Here is a tiny trained network, its code and every weight. The questions are about switching its units off for an input and a target symbol, where a switched-off unit gives its printed mean instead of its output.

import numpy as np


def w(rows, s, z=0):
    codes = np.array(rows[::2]) - 128.0
    scale = np.full(codes.shape[1], s)
    scale[-1] = z or s
    return codes * scale


def f(y):
    return np.maximum(y, 0)


def softmax(a):
    e = np.exp(a - a.max(-1, keepdims=True))
    return e / e.sum(-1, keepdims=True)


def log_softmax(a):
    a = a - a.max(-1, keepdims=True)
    return a - np.log(np.exp(a).sum(-1, keepdims=True))


def net(x, mask):
    ids = ['ΛΩαβεμξ'.index(c) for c in x.split()]
    T = len(ids)
    res = E[ids] + P[:T]
    q, k, v = (res @ M[0].T for M in (Q, K, V))
    z = softmax(np.where(np.tri(T) > 0, q @ k.T / 4**0.5, -1e9)) @ v
    res = res + np.where(mask[0], z, O[0][:, -1]) @ O[0][:, :-1]
    y = f(res @ A[0][:, :-1].T + A[0][:, -1])
    res = res + np.where(mask[1:17], y, B[0][:, -1]) @ B[0][:, :-1]
    return log_softmax(res[-1] @ U[:, :-1].T + U[:, -1])


Q, K, V, O, A, B = {}, {}, {}, {}, {}, {}
E = w([
[100,255,99,97,93,72,149,176,166,156,163],'Λ',
[104,169,75,175,195,129,206,160,138,187,79],'Ω',
[107,213,46,113,71,185,146,126,89,162,151],'α',
[81,92,109,198,122,85,183,170,32,131,17],'β',
[71,121,135,95,129,109,17,213,87,207,156],'ε',
[112,82,175,19,12,89,69,126,55,66,77],'μ',
[166,61,149,66,129,207,169,92,203,105,145],'ξ',
],0.0076)
P = w([
[88,210,189,132,187,78,105,61,189,43,11],'0',
[194,39,64,125,81,214,150,195,64,239,253],'1',
[183,75,90,117,45,158,177,176,66,218,222],'2',
[131,88,101,94,42,170,190,168,85,229,196],'3',
[75,75,106,65,49,177,173,188,105,205,156],'4',
[39,89,97,59,60,212,171,214,145,198,117],'5',
[36,94,106,38,44,235,191,248,190,176,74],'6',
],0.0048)
Q[0] = w([
[64,31,152,49,88,185,221,218,201,167,57],'H1',
[51,76,94,1,49,207,220,252,161,199,89],'H1',
[102,104,112,63,30,155,163,219,78,212,139],'H1',
[150,125,86,138,136,109,130,176,49,187,154],'H1',
],0.0045)
K[0] = w([
[132,145,212,127,205,95,107,57,212,51,107],'H1',
[134,107,246,122,191,104,116,96,201,79,101],'H1',
[141,69,254,101,182,124,131,107,209,98,123],'H1',
[113,73,209,66,94,153,90,130,151,120,145],'H1',
],0.0054)
V[0] = w([
[167,78,110,176,191,169,247,86,135,97,66],'H1',
[129,191,175,115,125,84,135,62,173,48,90],'H1',
[173,2,202,97,61,167,85,99,101,83,136],'H1',
[177,118,107,85,105,235,172,84,225,134,194],'H1',
],0.008)
O[0] = w([
[68,136,191,121,153,118,183,129,100,116,193,222],'H1',
[106,111,50,146,163,81,91,69,136,80,191,216],'H1',
[96,134,108,12,150,101,183,108,136,150,83,191],'H1',
[74,136,172,150,116,111,126,46,169,155,106,254],'H1',
],0.011,0.0033)
A[0] = w([
[135,67,204,196,187,108,144,140,148,70,126,133],'N1',
[111,131,210,211,122,171,142,94,155,176,173,139],'N2',
[167,112,129,183,88,140,80,78,187,189,41,224],'N3',
[127,84,103,130,128,219,93,122,193,109,149,161],'N4',
[167,92,117,157,189,103,107,112,192,82,213,77],'N5',
[183,94,51,72,149,140,155,123,122,196,74,91],'N6',
[223,177,122,233,126,152,76,203,79,110,139,29],'N7',
[249,125,83,154,75,151,119,221,60,138,186,208],'N8',
[244,142,124,188,100,147,54,184,122,124,87,3],'N9',
[196,61,76,129,165,187,130,134,138,75,216,185],'N10',
[151,164,235,74,96,197,209,167,104,171,128,80],'N11',
[126,107,60,217,138,85,123,146,88,106,253,137],'N12',
[124,95,140,91,131,152,164,100,203,240,67,100],'N13',
[233,100,63,133,110,161,143,176,90,99,152,130],'N14',
[92,162,133,123,144,41,115,80,129,110,157,138],'N15',
[100,133,143,110,152,50,132,92,99,116,213,133],'N16',
],0.0067,0.0042)
B[0] = w([
[105,45,153,179,122,131,149,154,185,109,182,146],'N1',
[50,175,191,229,53,134,94,126,93,122,156,193],'N2',
[132,208,130,126,100,143,102,53,80,141,46,181],'N3',
[122,210,131,107,111,108,126,129,64,147,142,187],'N4',
[168,180,157,108,79,55,126,231,90,137,223,153],'N5',
[184,127,147,140,76,50,109,230,160,96,171,166],'N6',
[50,152,144,68,125,64,251,116,60,254,191,182],'N7',
[143,120,61,139,209,217,64,119,169,50,104,244],'N8',
[92,105,182,56,178,107,212,206,74,200,215,159],'N9',
[137,233,186,75,56,80,132,143,14,204,109,198],'N10',
[150,46,151,57,203,194,122,222,118,134,136,204],'N11',
[121,71,71,200,139,126,126,56,247,47,100,197],'N12',
[194,113,127,114,92,75,140,85,135,139,72,255],'N13',
[129,94,77,159,174,161,106,93,198,75,107,196],'N14',
[172,70,115,103,163,174,131,124,146,125,55,212],'N15',
[133,42,134,123,149,164,174,112,153,139,65,223],'N16',
],0.0073,0.0059)
U = w([
[175,154,99,120,89,2,143,156,141,141,201,2],'Λ',
[95,114,188,186,82,125,98,191,138,99,196,116],'Ω',
[109,222,118,187,99,145,52,74,105,98,102,202],'α',
[109,64,84,148,193,168,145,84,189,101,109,116],'β',
[113,138,134,75,221,166,134,201,86,150,177,90],'ε',
[218,115,102,124,142,146,39,125,172,82,36,89],'μ',
[114,152,192,103,52,74,185,127,65,211,129,209],'ξ',
],0.0082,0.002)

Each question gives the input, a string of symbols that net reads in full, and the target symbol t.
The units are the heads (4 rows each of Q, K, V and O) and the neurons (one row each of A and B). Each row of codes is followed by its name. A weight is (code - 128) times the scale printed after its matrix; where a second scale follows, it is the last column's (O, A, B and U).
mask holds one flag per unit, heads first, then neurons. A switched-off unit (its flag False) gives its mean, the last column of its rows in O or B, instead of its output. The means were averaged over made-up inputs and are rounded, as every weight is.
A unit's drop is (log p(t) with every unit on - log p(t) with that unit switched off) / (log p(t) with every unit on - log p(t) with every unit switched off).
The circuit of an input: a set's keep is (log p(t) with only the set's units on - log p(t) with every unit switched off) / (log p(t) with every unit on - log p(t) with every unit switched off). Starting from the 12 units with the biggest drops (on a tie, the unit counted first), units are removed one at a time, each time the one whose removal leaves the highest keep (on an exact tie, the one counted first), for as long as the keep stays at least 0.8.
circuit, biggest first: the units of the circuit, biggest drop first
most important unit: the unit with the biggest drop
k most important neurons: the k neurons with the biggest drops, biggest first
input α ξ Λ ξ μ β ξ, target ξ: most important unit => N8
input ξ Λ α ε ε, target β: circuit, biggest first => H1; N10; N16
input α Λ Λ, target α: circuit, biggest first => H1; N3
input Ω ε α, target ε: circuit, biggest first => N7; H1; N8
input β α ε Λ β ξ, target ε: circuit, biggest first => H1; N11; N12
input α ξ Λ α ξ α, target ξ: circuit, biggest first => H1; N8
input β α α, target β: circuit, biggest first => N12; N8; H1
input ξ ε μ β Λ α Λ, target β: circuit, biggest first => H1; N10
input β μ ξ, target ε: circuit, biggest first => H1; N11
input α ε β μ, target μ: circuit, biggest first => H1; N8
input α μ ξ β ξ Λ Ω, target ξ: circuit, biggest first => N8; H1
input μ ε Ω ξ α, target Λ: circuit, biggest first => H1; N6; N16
input β β α β, target β: circuit, biggest first => H1; N12; N8; N7
input Ω ε ξ, target Ω: most important neuron => N2
input ξ ξ ξ α β α μ, target β: 2 most important neurons => N10; N15
input Λ μ α, target μ: 3 most important neurons => N8; N14; N2
input β ε ξ ε α Ω, target ε: 2 most important neurons => N12; N11
input β ξ Λ α ε, target ε: 2 most important neurons => N11; N12
input ε ξ μ ξ Λ Λ ξ, target μ: 2 most important neurons => N7; N10
input α β α Λ α α, target α: 2 most important neurons => N3; N8
input β β β ξ ε α β, target ε: most important neuron => N12
input β Λ ξ Ω μ β, target ε: 2 most important neurons => N12; N13
input μ Ω α Ω μ, target μ: 2 most important neurons => N7; N14
